Below is a small trained network, with its code and all its weights. Each question gives an input and a class and asks what happens when units are switched off, that is, made to give their printed mean instead of their output.

import numpy as np


def w(rows, s, z=0):
    codes = np.array(rows[::2]) - 128.0
    scale = np.full(codes.shape[1], s)
    scale[-1] = z or s
    return codes * scale


def norm(h):
    return h / np.sqrt((h * h).mean(-1, keepdims=True) + 1e-5)


def f(y):
    return np.maximum(y, 0)


def log_softmax(a):
    a = a - a.max(-1, keepdims=True)
    return a - np.log(np.exp(a).sum(-1, keepdims=True))


def net(x, mask):
    res = np.array(x, float).reshape(1, 8) / 4 @ E
    u = 0
    for l in range(3):
        y = f(norm(res) @ A[l][:, :-1].T + A[l][:, -1])
        res = res + np.where(mask[u : u + 4], y, B[l][:, -1]) @ B[l][:, :-1]
        u += 4
    return log_softmax(norm(res)[-1] @ U[:, :-1].T + U[:, -1])


A, B = {}, {}
E = w([
[212,205,187,131,101,163,116],'x0',
[98,161,162,3,108,133,133],'x1',
[122,228,61,118,202,108,95],'x2',
[109,148,166,156,121,87,140],'x3',
[129,125,127,138,133,122,123],'x4',
[125,122,129,130,129,128,101],'x5',
[124,131,132,125,127,132,127],'x6',
[79,119,125,145,140,187,177],'x7',
],0.0062)
A[0] = w([
[11,45,60,91,127,6,141,75],'L0N0',
[211,113,19,128,89,142,174,249],'L0N1',
[209,126,101,72,107,2,110,157],'L0N2',
[67,153,176,11,94,101,127,3],'L0N3',
],0.0062,0.0022)
B[0] = w([
[202,149,147,100,173,204,178,253],'L0N0',
[69,112,150,96,119,187,1,214],'L0N1',
[23,94,166,143,173,108,184,209],'L0N2',
[112,152,124,239,60,172,60,199],'L0N3',
],0.0098,0.0048)
A[1] = w([
[246,215,189,119,96,115,88,80],'L1N0',
[135,153,107,255,165,98,228,179],'L1N1',
[92,107,151,176,127,188,138,210],'L1N2',
[126,236,17,117,170,66,135,4],'L1N3',
],0.0078,0.002)
B[1] = w([
[184,100,134,139,248,169,189,178],'L1N0',
[118,167,232,171,114,159,27,203],'L1N1',
[40,186,78,43,111,45,146,254],'L1N2',
[171,62,48,173,3,88,204,171],'L1N3',
],0.0071,0.0067)
A[2] = w([
[74,213,168,52,123,127,88,111],'L2N0',
[149,58,199,71,43,129,161,4],'L2N1',
[74,202,166,145,159,190,128,154],'L2N2',
[137,253,9,167,167,95,147,68],'L2N3',
],0.0064,0.0022)
B[2] = w([
[10,201,40,161,191,106,85,229],'L2N0',
[178,78,122,171,67,123,154,165],'L2N1',
[145,162,130,238,235,118,202,253],'L2N2',
[101,32,186,168,1,103,193,196],'L2N3',
],0.0085,0.006)
U = w([
[133,100,131,139,5,130,153,80],'0',
[97,159,105,155,117,142,67,249],'1',
[188,125,130,82,205,148,166,183],'2',
[86,136,129,131,135,137,118,67],'3',
[74,136,141,106,149,78,109,75],'4',
[86,168,161,95,137,165,64,149],'5',
[106,147,122,112,135,128,121,43],'6',
],0.012,0.0014)

Each question gives the input, the list of numbers given to net, and the class t.
The units are the neurons (one row each of A and B). Each row of codes is followed by its name. A weight is (code - 128) times the scale printed after its matrix; where a second scale follows, it is the last column's (A, B and U).
mask holds one flag per neuron, layer by layer. A switched-off neuron (its flag False) gives its mean, the last column of its row in B, instead of its output. The means were averaged over made-up inputs and are rounded, as every weight is.
A unit's drop is (log p(t) with every unit on - log p(t) with that unit switched off) / (log p(t) with every unit on - log p(t) with every unit switched off).
The circuit of an input: a set's keep is (log p(t) with only the set's units on - log p(t) with every unit switched off) / (log p(t) with every unit on - log p(t) with every unit switched off). Starting from all 12 units, units are removed one at a time, each time the one whose removal leaves the highest keep (on an exact tie, the one counted first), for as long as the keep stays at least 0.8.
circuit, biggest first: the units of the circuit, biggest drop first
unit that matters most: the unit with the biggest drop
k most important neurons: the k neurons with the biggest drops, biggest first
k most important neurons of layer l: the k neurons of layer l with the biggest drops, biggest first
drop of u: that unit's drop, to one decimal
input [6,-7,8,4,6,7,5,4], class 0: circuit, biggest first : L1N3; L2N3
input [3,1,8,7,-5,7,-3,-5], class 0: circuit, biggest first : L1N3; L2N3
input [-2,2,-7,5,-5,5,0,-2], class 0: 4 most important neurons : L2N1; L0N1; L1N1; L2N2
input [5,4,2,0,5,-1,4,-1], class 2: 2 most important neurons : L1N0; L0N1
input [5,-4,-4,-8,5,4,1,-8], class 4: unit that matters most : L0N2
input [-2,7,-6,4,-6,-8,-1,5], class 1: 3 most important neurons : L0N3; L1N3; L2N0
input [1,8,-6,2,-1,-3,-8,3], class 1: 4 most important neurons : L0N3; L1N3; L2N0; L2N3
input [-7,7,8,6,-6,3,-5,5], class 0: circuit, biggest first : L1N3; L2N3; L0N1; L0N2
input [8,3,8,-8,-5,2,-2,-8], class 0: circuit, biggest first : L1N3; L2N3
input [-8,6,-3,-8,-3,-5,6,-1], class 2: 2 most important neurons : L0N0; L1N1
input [8,-2,5,-1,3,-8,-2,-3], class 2: 2 most important neurons : L1N0; L1N2
input [-8,-2,-3,6,5,-8,-7,2], class 2: 2 most important neurons of layer 0 : L0N0; L0N3
input [-6,-6,-2,-8,-5,-2,-4,5], class 5: 2 most important neurons : L0N1; L2N2
input [4,7,-6,-5,3,-3,4,-6], class 1: circuit, biggest first : L0N3; L2N0
input [7,6,-6,3,-5,8,-3,-2], class 2: circuit, biggest first : L1N0
input [-8,7,-5,0,0,-5,-3,2], class 2: 3 most important neurons : L0N0; L0N1; L2N3
input [8,-5,-4,6,7,-3,-7,-2], class 2: 2 most important neurons of layer 2 : L2N0; L2N3
input [-8,-1,7,-8,3,3,-1,5], class 2: 3 most important neurons of layer 0 : L0N0; L0N3; L0N1
input [4,8,0,2,-8,-6,-8,1], class 1: 3 most important neurons : L0N3; L0N0; L2N0
input [3,-5,0,-8,-4,-4,0,-3], class 5: circuit, biggest first : L0N1
input [-8,3,6,3,5,-7,-3,8], class 2: 2 most important neurons of layer 0 : L0N0; L0N3
input [-8,-7,3,-1,3,0,-5,4], class 2: 2 most important neurons : L0N0; L0N3
input [-6,-1,6,-1,3,4,-2,3], class 0: 3 most important neurons : L2N3; L1N3; L0N2
input [-2,5,8,-7,4,-4,6,1], class 0: drop of L1N2 : 0.1
input [5,0,7,1,-6,-3,-6,0], class 0: drop of L2N1 : 0.0
input [6,8,-4,3,5,6,-1,-2], class 1: drop of L1N0 : -0.2
